[ -7  71  40 -73] ==> -73, -7

[ 49 -80 -34  12  48 -44  52] ==> 52, 49

[[ -8 -11  41 -38  -4  25  33]
 [ -8 -11  62 -31  -5  29  52]
 [-12 -13  53 -27  -8  23  44]] ==> 33, -12

[ 10  76 -35   7  38] ==> 38, 10

[-17 -44  53  70] ==> 70, -17

[[ 48 -69  48 -63 -70 -65]
 [-47  66 -48  61  68  62]
 [ 50 -71  49 -66 -71 -66]] ==> -65, 50

[ 72  51 -18 -30  63  37] ==> 37, 72
---
[ -2  25 -73 -27  -5  -1] yields -1

[ -1  29 -69 -31  -5] yields -1

[[-33  26 -26  23  22 -10  27]
 [-70  30 -60  18  18  -3  31]
 [ 74  11  65  17  15  -8  10]] yields 65

[ -1  27 -66 -29  -4] yields -1

[-36 -72 -48 -52  59  77] yields 59

[[-13 -18  -2  32]
 [ 30  10   2 -25]
 [-10  -8   8 -75]] yields 30
---
[[-0.224 -0.228 -0.484 -0.403 -0.569  0.022  0.143]
 [-0.144 -0.655 -0.105 -0.191 -0.356 -0.392 -0.363]
 [ 2.023 -2.382  0.568  0.820 -1.608  0.781 -0.579]] Answer: -0.224, -0.579

[ 1.018  0.640 -0.483  1.869  1.639 -1.192  1.186] Answer: 1.018, 1.186

[-169.10  122.64 -145.48 -189.27  -87.26 -123.26] Answer: -169.10, -123.26

[[ 1.490  0.737 -0.543 -0.942  0.579 -1.365  0.875]
 [-1.249  0.056  0.151  1.313  0.729 -0.789 -0.043]] Answer: 1.490, -0.043

[ -14.73 -109.68 -130.48    8.90  137.55   59.38] Answer: -14.73, 59.38

[-11.32  10.57 -17.05  -0.51] Answer: -11.32, -0.51
---
[[ -1.7  -5.2  -2.7 -10.8 -14.3]
 [-10.6  -6.0  -5.6  -1.1  -5.3]
 [-10.5   1.2  -8.6   3.3  12.2]]	12.2

[[ -90.32  179.08 -192.08 -160.26 -126.72]
 [  43.23  229.75 -134.20    7.56  129.21]
 [ 127.46  134.92  -80.32  -29.57   82.70]]	82.70

[[-0.20 -0.08  0.15 -0.07  0.15]
 [ 0.05 -0.02  0.17  0.07  0.05]
 [-0.03  0.09 -0.08  0.01 -0.03]]	-0.03

[[ -82.8  204.5 -211.6  189.4]
 [ 128.6   25.2  -31.1   29.2]
 [ 111.5   50.3  104.4    1.9]]	1.9

[[-0.153 -0.006  0.212 -0.033 -0.001 -0.173 -0.013]
 [-0.219  0.022  0.147 -0.099 -0.029 -0.021 -0.008]
 [-0.187 -0.010 -0.010  0.238  0.190 -0.072  0.028]]	0.028

[[-0.23 -0.06 -0.11 -0.01  0.01]
 [ 0.13 -0.15 -0.05 -0.16 -0.21]
 [ 0.08 -0.13 -0.17 -0.14 -0.17]]	-0.17
---
array([[5624, 5207, 5571, 5256, 8470, 5246],
       [5091, 5473, 5143, 5240, 6945, 5044],
       [6095, 4935, 5990, 5299, 2370, 6569]]) ==> 5143

array([[ 52,  80,  70, 143,  37, 159],
       [109, 109, 161,  77, 185, 162],
       [197, 159,  44, 144,  51,  82]]) ==> 161

array([[25, 31, 53, 44, 84,  1],
       [66, 49, 54, 46, 49, 36],
       [46, 49, 66, 45, 43,  9]]) ==> 54

array([[5787, 4642, 7075, 4931],
       [4348, 7715, 4352, 6318],
       [4083, 8166, 2308, 6983]]) ==> 4352

array([[51, 50, 47, 44, 76, 79, 74],
       [85, 39, 44, 50, 90, 23, 61],
       [59, 42, 72, 69, 43, 57, 82]]) ==> 44

array([[6996, 6972, 6095, 7416, 2660],
       [6338, 6677, 6071, 6954, 3143],
       [6363, 9292, 6728, 7864, 3273]]) ==> 6071

array([[8377, 3604, 3371, 3143, 3360, 1145],
       [5872, 3243, 3379, 3219, 3270, 3409],
       [3797, 3129, 2897, 3508, 3403, 3266]]) ==> 3379

array([[30, 45, 50, 31, 63],
       [23, 68, 27, 18, 75],
       [36, 30, 31, 16, 49]]) ==> 27

array([[83, 79, 15, 86, 62, 22],
       [72, 94, 64, 63, 52, 39],
       [66, 93, 57, 60, 76, 31]]) ==> 64

array([[3, 4, 1, 7, 2],
       [3, 3, 4, 3, 2],
       [2, 4, 2, 4, 3]]) ==> 4
---
[[ 46  31  15  47 -29   7  37]
 [ 51  28   5  59 -16   4  27]
 [ 24  25  10  47 -21  -6  57]] | -29

[[-27 -20 -36  41 -27 -20]
 [-27 -13 -36  43 -26 -22]
 [-23 -58 -18  17 -27  -1]] | 41

[[ -4 -15  58   0  70   1]
 [ 18   9 -10  30 -50   2]
 [ 34 -12 -51   1  -4 -19]] | 0

[[ 10   6  -3  53 -40   0]
 [ 43   3   3 -26  13   5]
 [-65   2   0  28  25  -2]] | 53

[[ 22 -71 -12  12  -6  -5  49]
 [-44  -7  30   0  -1 -10  -5]
 [ 23 -53 -21   8 -10  -4  45]] | -6

[[-46  43  25  54 -57 -31]
 [-14 -40  47  24  21 -59]
 [-13   3  62  10  11 -63]] | 54
---
[[ 19  39 -27  23  36  14]
 [ 27  45 -74  36   4  66]] -27

[[-37  20  -1  21  46  30]
 [-34   2  17   4  77   0]
 [-71  28   4  48  31  58]] -1

[[-37   3  22  45  17]
 [-55 -22  23   7   7]
 [ 61 -11   0 -18  -3]] 22

[  3  -1 -58  41  37 -79  44] -58

[-8 14 65 33 60 43] 65

[[-13   4  -5   7  -2   3]
 [ 22 -52  34  12 -32  15]
 [-55  39 -58  22 -17  19]] -5

[[ 63  32  19  13]
 [-16 -13  14  10]
 [ 15 -44 -29  -5]] 19

[ -1  63 -25   7  34] -25
---
[[-49   0 -64  -9  78   0]
 [-15  -8 -20 -27 -31  60]] Out: -49

[[ 33   5 -31 -59   4  26 -52]
 [  2  -6  12  -5  22 -37  -9]
 [ 12   1  -8  -2 -16  -5  -4]] Out: -52

[[-15  35  34 -47]
 [ 70   2 -40  21]] Out: -40

[-27 -16 -57 -74 -11] Out: -57

[ 34 -21   4   0 -59 -17] Out: -21

[[ 27 -41 -44  -4  -4  -1]
 [-77 -11  34  -9  -2  -1]] Out: -44

[[ 75 -55 -38 -39  -5 -60]
 [ 12  49  61  -1  19  39]] Out: -55

[-29  72 -26 -15] Out: -26
---
Q:
[[11.8, -4.8, -17.9, -4.8, -7.6, -4.1],
 [-18.6, -14.9, -15.0, 6.3, -22.4, 8.0]]
A: 6.3

Q: [0.024, -0.137, -0.074, -0.171, 0.105, -0.022]
A: -0.171

Q:
[[-1.840, 0.344, 1.414, 0.001, -0.252, 2.335],
 [0.589, 1.392, 2.178, 1.628, 0.347, 0.112],
 [-0.916, -0.557, -0.863, -0.947, -0.736, 2.366]]
A: -0.947

Q:
[[-0.146, 14.049, -12.230, -1.904, -5.135, -4.128],
 [13.511, 8.664, 19.667, -15.628, -12.567, -0.549]]
A: -15.628

Q:
[[0.211, -0.079, 0.079, -0.152, -0.003, -0.166],
 [0.020, 0.123, 0.011, 0.106, 0.068, -0.051]]
A: 0.106

Q: [2.69, -0.31, -0.81, -18.25, 11.61]
A: -0.81

Q:
[[-0.182, -0.078, -0.076, -0.226],
 [-0.116, 0.129, -0.167, -0.150],
 [-0.060, -0.063, -0.111, -0.064]]
A: -0.063

Q: [-90.414, 124.289, 77.029, 21.611]
A: 124.289
---
[[7 1 3 6 6 2 3]
 [4 4 7 6 2 4 8]
 [3 4 3 5 7 2 4]] Answer: 3

[[41 77 39 20]
 [41 77 39 17]
 [21 77 43 22]] Answer: 20

[[3770 7298 7644 4257]
 [5949 3706 5664 7339]
 [8163 4155 3240 7203]] Answer: 4257

[[-47   4 -19 -19]
 [-12 -40 -25  -7]
 [-29   5  32 -20]] Answer: -19

[[4014 8490 2345 1755]
 [3359 6483 3088 1952]
 [3382 6480 2989 2038]] Answer: 1755

[[  5  -7  24   7  35]
 [-22 -27  41  29  16]
 [  2  -1  18  15  14]] Answer: 35

[[ -2  30 -15 -27  41  23  27]
 [  8  -5  36  38 -15  -7  10]
 [ 11  27 -16 -21  36  27  13]] Answer: 27

[[103  31 113  94]
 [116 113 163  44]
 [251 163  97  43]] Answer: 94

[[ 79 107 148  56]
 [130 126 152 128]
 [100 198 109 124]] Answer: 56

[[1741 9716 1636 1584 9977]
 [9747 1957 9849 9900 1702]
 [9001 2681 9085 9126 2473]] Answer: 9977
---
56,62,-62,44 Answer: -62

30,21,41,17,-19,-17
-52,-8,-56,-8,18,8
-11,-76,39,-65,8,-5
Answer: 41

-5,-38,-22,60,36,-4,-36
11,41,28,-49,-30,-1,43
25,9,16,-1,23,-1,9
Answer: -22

0,39,-6,72,9,-70,-61 Answer: -6

18,-35,-15,72,19 Answer: -15

-45,37,-64,54,60 Answer: -64

-69,48,42,-31,-48,60,26 Answer: 42
---
9	7	7	8	1 gives 9, 8

27	77	31	239	87 gives 239, 87

773	140	698	381	852
134	932	34	677	360
gives 932, 852

90	125	58	141	193 gives 193, 141

4931	8347	5194	2498	4788 gives 8347, 5194

6816	2186	9327	7191	3156	5866	5084 gives 9327, 7191

8566	6932	2277	7238 gives 8566, 7238

-178	-125	700	-696 gives 700, -125
---
[37 13 75 -4 26  9] gives 37

[-52 -19  28  58] gives 28

[[  7 -62  53 -42   8]
 [ 35  15 -72  -5  41]
 [ 22 -24 -51  69   4]] gives 53

[-46   7  -8  24 -20  25  61] gives 25

[-53 -58 -72   4   8 -28] gives 4

[ 79 -40  -7  11] gives 11

[-17 -60  35   7  79 -40 -22] gives 35

[-42 -61  22  49 -13 -29] gives 22
